Below is a small trained network, with its code and all its weights. Each question gives an input and a target symbol and asks what happens when units are switched off, that is, made to give their printed mean instead of their output.

import numpy as np


def w(rows, s, z=0):
    codes = np.array(rows[::2]) - 128.0
    scale = np.full(codes.shape[1], s)
    scale[-1] = z or s
    return codes * scale


def f(y):
    return y / 2 * (1 + np.tanh(0.7978845608 * (y + 0.044715 * y**3)))


def softmax(a):
    e = np.exp(a - a.max(-1, keepdims=True))
    return e / e.sum(-1, keepdims=True)


def log_softmax(a):
    a = a - a.max(-1, keepdims=True)
    return a - np.log(np.exp(a).sum(-1, keepdims=True))


def net(x, mask):
    ids = ['αβγδεζηθλξπστφω'.index(c) for c in x.split()]
    T = len(ids)
    res = E[ids] + P[:T]
    u = 0
    for l in range(2):
        r = res
        for j in range(3):
            rows = slice(4 * j, 4 * j + 4)
            q, k, v = (r @ M[l][rows].T for M in (Q, K, V))
            z = softmax(np.where(np.tri(T) > 0, q @ k.T / 4**0.5, -1e9)) @ v
            o = O[l][rows]
            res = res + np.where(mask[u + j], z, o[:, -1]) @ o[:, :-1]
        u += 3
        y = f(res @ A[l][:, :-1].T + A[l][:, -1])
        res = res + np.where(mask[u : u + 12], y, B[l][:, -1]) @ B[l][:, :-1]
        u += 12
    return log_softmax(res[-1] @ U[:, :-1].T + U[:, -1])


Q, K, V, O, A, B = {}, {}, {}, {}, {}, {}
E = w([
[201,110,110,130],'α',
[151,142,88,137],'β',
[159,130,110,150],'γ',
[169,87,124,206],'δ',
[184,90,113,86],'ε',
[143,129,85,120],'ζ',
[181,78,114,80],'η',
[84,121,216,157],'θ',
[177,73,116,77],'λ',
[129,68,136,162],'ξ',
[195,12,109,102],'π',
[125,108,218,252],'σ',
[162,137,165,52],'τ',
[135,170,180,44],'φ',
[108,191,191,53],'ω',
],0.014)
P = w([
[169,150,8,85],'0',
[176,140,44,112],'1',
[174,122,79,114],'2',
[186,111,111,128],'3',
[195,105,139,133],'4',
[210,102,167,141],'5',
[223,97,194,149],'6',
[231,99,217,173],'7',
[253,95,245,195],'8',
],0.0076)
Q[0] = w([
[155,48,96,77],'0.h0',
[160,152,181,154],'0.h0',
[144,143,78,138],'0.h0',
[121,115,143,140],'0.h0',
[127,124,119,119],'0.h1',
[253,30,144,116],'0.h1',
[20,147,70,69],'0.h1',
[129,133,90,102],'0.h1',
[97,47,105,204],'0.h2',
[210,33,135,93],'0.h2',
[155,244,53,146],'0.h2',
[170,69,28,154],'0.h2',
],0.022)
K[0] = w([
[196,179,172,118],'0.h0',
[79,119,149,136],'0.h0',
[158,94,143,115],'0.h0',
[121,127,134,143],'0.h0',
[129,134,137,128],'0.h1',
[166,142,255,100],'0.h1',
[81,176,71,134],'0.h1',
[128,158,143,143],'0.h1',
[85,72,115,182],'0.h2',
[204,104,218,139],'0.h2',
[176,199,36,128],'0.h2',
[164,42,125,201],'0.h2',
],0.026)
V[0] = w([
[74,78,77,143],'0.h0',
[196,206,201,163],'0.h0',
[130,128,144,165],'0.h0',
[131,121,121,81],'0.h0',
[89,109,147,111],'0.h1',
[20,131,223,73],'0.h1',
[103,78,113,115],'0.h1',
[206,255,157,163],'0.h1',
[116,115,128,131],'0.h2',
[60,30,115,113],'0.h2',
[67,14,103,87],'0.h2',
[88,91,132,145],'0.h2',
],0.0071)
O[0] = w([
[151,107,184,122,20],'0.h0',
[125,201,44,103,239],'0.h0',
[152,155,122,103,120],'0.h0',
[100,91,132,158,154],'0.h0',
[150,162,117,128,78],'0.h1',
[183,254,53,125,2],'0.h1',
[155,140,149,128,93],'0.h1',
[53,91,74,125,239],'0.h1',
[129,137,125,138,110],'0.h2',
[164,160,137,185,38],'0.h2',
[174,127,157,171,60],'0.h2',
[139,172,118,174,66],'0.h2',
],0.0087,0.0024)
A[0] = w([
[186,127,125,135,61],'0.n0',
[50,213,239,73,9],'0.n1',
[136,86,55,109,3],'0.n2',
[45,119,114,139,127],'0.n3',
[94,91,181,141,60],'0.n4',
[92,96,108,53,6],'0.n5',
[41,111,109,186,98],'0.n6',
[92,148,122,254,194],'0.n7',
[197,131,160,95,89],'0.n8',
[65,202,83,134,20],'0.n9',
[211,129,153,146,65],'0.n10',
[71,208,198,161,150],'0.n11',
],0.0093,0.003)
B[0] = w([
[65,140,123,141,185],'0.n0',
[15,168,78,204,218],'0.n1',
[49,180,84,108,229],'0.n2',
[191,154,108,167,113],'0.n3',
[165,163,78,131,213],'0.n4',
[32,161,125,135,217],'0.n5',
[184,176,150,113,108],'0.n6',
[87,144,78,10,208],'0.n7',
[58,164,147,141,246],'0.n8',
[118,29,224,209,90],'0.n9',
[47,165,91,148,248],'0.n10',
[185,158,19,129,153],'0.n11',
],0.012,0.0014)
Q[1] = w([
[154,118,206,140],'1.h0',
[129,97,130,153],'1.h0',
[116,146,70,111],'1.h0',
[139,150,100,84],'1.h0',
[103,105,73,117],'1.h1',
[82,118,99,182],'1.h1',
[143,141,89,81],'1.h1',
[83,133,150,254],'1.h1',
[211,119,133,134],'1.h2',
[130,119,134,116],'1.h2',
[115,119,72,154],'1.h2',
[144,168,170,142],'1.h2',
],0.023)
K[1] = w([
[129,41,114,156],'1.h0',
[140,113,105,107],'1.h0',
[127,188,154,123],'1.h0',
[135,163,154,159],'1.h0',
[163,124,161,167],'1.h1',
[126,113,113,187],'1.h1',
[205,124,96,68],'1.h1',
[52,116,77,255],'1.h1',
[71,91,119,116],'1.h2',
[136,111,125,136],'1.h2',
[141,168,190,98],'1.h2',
[88,134,56,141],'1.h2',
],0.022)
V[1] = w([
[10,141,193,170],'1.h0',
[148,143,166,69],'1.h0',
[114,169,250,13],'1.h0',
[41,123,139,195],'1.h0',
[128,131,127,138],'1.h1',
[201,139,104,66],'1.h1',
[108,150,124,216],'1.h1',
[131,86,145,2],'1.h1',
[219,103,155,105],'1.h2',
[241,202,77,230],'1.h2',
[204,148,228,50],'1.h2',
[139,224,231,70],'1.h2',
],0.0092)
O[1] = w([
[156,160,229,79,183],'1.h0',
[85,143,97,114,104],'1.h0',
[44,182,116,67,100],'1.h0',
[182,133,216,111,182],'1.h0',
[125,128,125,132,122],'1.h1',
[86,127,61,175,127],'1.h1',
[201,135,144,109,86],'1.h1',
[32,116,136,134,201],'1.h1',
[129,49,130,120,101],'1.h2',
[243,74,50,95,2],'1.h2',
[76,44,159,51,49],'1.h2',
[74,111,151,2,5],'1.h2',
],0.0098,0.0063)
A[1] = w([
[114,143,72,114,93],'1.n0',
[83,68,158,125,102],'1.n1',
[145,131,166,137,143],'1.n2',
[83,172,161,2,39],'1.n3',
[190,126,180,88,13],'1.n4',
[126,139,95,163,84],'1.n5',
[175,90,96,136,128],'1.n6',
[150,92,125,52,254],'1.n7',
[170,146,158,108,190],'1.n8',
[174,81,99,80,138],'1.n9',
[65,24,127,145,108],'1.n10',
[100,32,82,70,127],'1.n11',
],0.0076,0.0068)
B[1] = w([
[110,60,162,115,144],'1.n0',
[156,115,205,120,167],'1.n1',
[111,86,107,150,189],'1.n2',
[179,110,87,166,253],'1.n3',
[103,122,38,93,150],'1.n4',
[68,68,104,92,163],'1.n5',
[99,66,130,169,167],'1.n6',
[75,250,169,237,150],'1.n7',
[94,83,174,181,200],'1.n8',
[157,225,195,164,127],'1.n9',
[105,3,133,110,234],'1.n10',
[117,234,82,157,153],'1.n11',
],0.012,0.0047)
U = w([
[61,128,157,239,196],'α',
[116,113,134,162,202],'β',
[141,95,141,130,185],'γ',
[140,61,132,142,188],'δ',
[88,91,181,148,59],'ε',
[104,92,152,151,48],'ζ',
[112,82,182,127,74],'η',
[161,170,35,189,142],'θ',
[116,86,171,122,105],'λ',
[155,81,149,111,164],'ξ',
[206,110,175,215,59],'π',
[60,110,79,148,1],'σ',
[45,121,165,25,170],'τ',
[74,239,166,59,144],'φ',
[158,165,254,139,81],'ω',
],0.0066,0.0089)

Each question gives the input, a string of symbols that net reads in full, and the target symbol t.
The units are the heads (4 rows each of Q, K, V and O) and the neurons (one row each of A and B). Each row of codes is followed by its name. A weight is (code - 128) times the scale printed after its matrix; where a second scale follows, it is the last column's (O, A, B and U).
mask holds one flag per unit, layer by layer, with each layer's heads first. A switched-off unit (its flag False) gives its mean, the last column of its rows in O or B, instead of its output. The means were averaged over made-up inputs and are rounded, as every weight is.
A unit's drop is (log p(t) with every unit on - log p(t) with that unit switched off) / (log p(t) with every unit on - log p(t) with every unit switched off).
The circuit of an input: a set's keep is (log p(t) with only the set's units on - log p(t) with every unit switched off) / (log p(t) with every unit on - log p(t) with every unit switched off). Starting from the 12 units with the biggest drops (on a tie, the unit counted first), units are removed one at a time, each time the one whose removal leaves the highest keep (on an exact tie, the one counted first), for as long as the keep stays at least 0.8.
units of the circuit, in order: the units of the circuit, biggest drop first
k most important neurons: the k neurons with the biggest drops, biggest first
k most important neurons of layer l: the k neurons of layer l with the biggest drops, biggest first
drop when u is switched off: that unit's drop, to one decimal
input α α π η, target π: units of the circuit, in order => (0.h2; 0.n7; 1.h2)
input α θ λ δ π ξ θ, target π: units of the circuit, in order => (1.h1; 1.h2)
input ω α α, target ω: units of the circuit, in order => (1.h0; 0.n5; 0.n1)
input δ σ π δ δ α π β α, target π: units of the circuit, in order => (1.h1; 1.h2)
input φ θ θ φ α θ, target φ: most important neuron of layer 0 => (0.n5)
input φ α δ, target φ: units of the circuit, in order => (0.n5; 1.h0; 1.h2)
input θ α ξ, target θ: units of the circuit, in order => (0.h1; 1.h2)
input γ θ φ λ θ θ θ α π, target π: 3 most important neurons => (0.n10; 0.n11; 0.n8)
input δ θ α α α θ π ε α, target π: 2 most important neurons of layer 0 => (0.n10; 0.n7)
input ζ α ω θ, target ω: units of the circuit, in order => (0.n1; 1.h0; 0.h1)
input π α π, target π: 3 most important neurons of layer 0 => (0.n10; 0.n7; 0.n4)
input δ ζ α γ π α α ω, target ω: 3 most important neurons => (0.n1; 1.n7; 1.n10)
input α α α φ δ δ θ θ ε, target θ: 2 most important neurons => (0.n11; 1.n10)
input α σ ξ, target σ: most important neuron => (0.n7)
input δ σ γ α, target σ: 2 most important neurons => (0.n7; 0.n6)
input θ θ δ ε, target θ: 3 most important neurons => (0.n11; 1.n11; 0.n5)
input θ α α, target θ: 2 most important neurons of layer 1 => (1.n11; 1.n8)
input α α α α φ, target φ: 2 most important neurons => (1.n10; 0.n5)
input α ε φ α δ, target φ: 3 most important neurons => (0.n5; 0.n7; 1.n10)
input ω ω θ δ φ φ δ θ, target φ: 2 most important neurons => (0.n11; 0.n5)
input α θ α π α θ α α, target θ: most important neuron => (1.n10)
input α γ ε α α θ δ δ, target θ: 2 most important neurons of layer 0 => (0.n11; 0.n7)
input α θ σ α π φ θ η, target φ: drop when 1.n9 is switched off => 0.0
input β β θ δ, target θ: drop when 0.h1 is switched off => 0.3
input θ δ α φ π, target φ: drop when 1.h0 is switched off => 0.4
input α α β θ δ π β γ, target π: drop when 1.h2 is switched off => 0.2
input α ε σ α α τ, target τ: most important neuron => (0.n7)
input α σ α α α σ, target σ: 3 most important neurons of layer 0 => (0.n7; 0.n1; 0.n11)
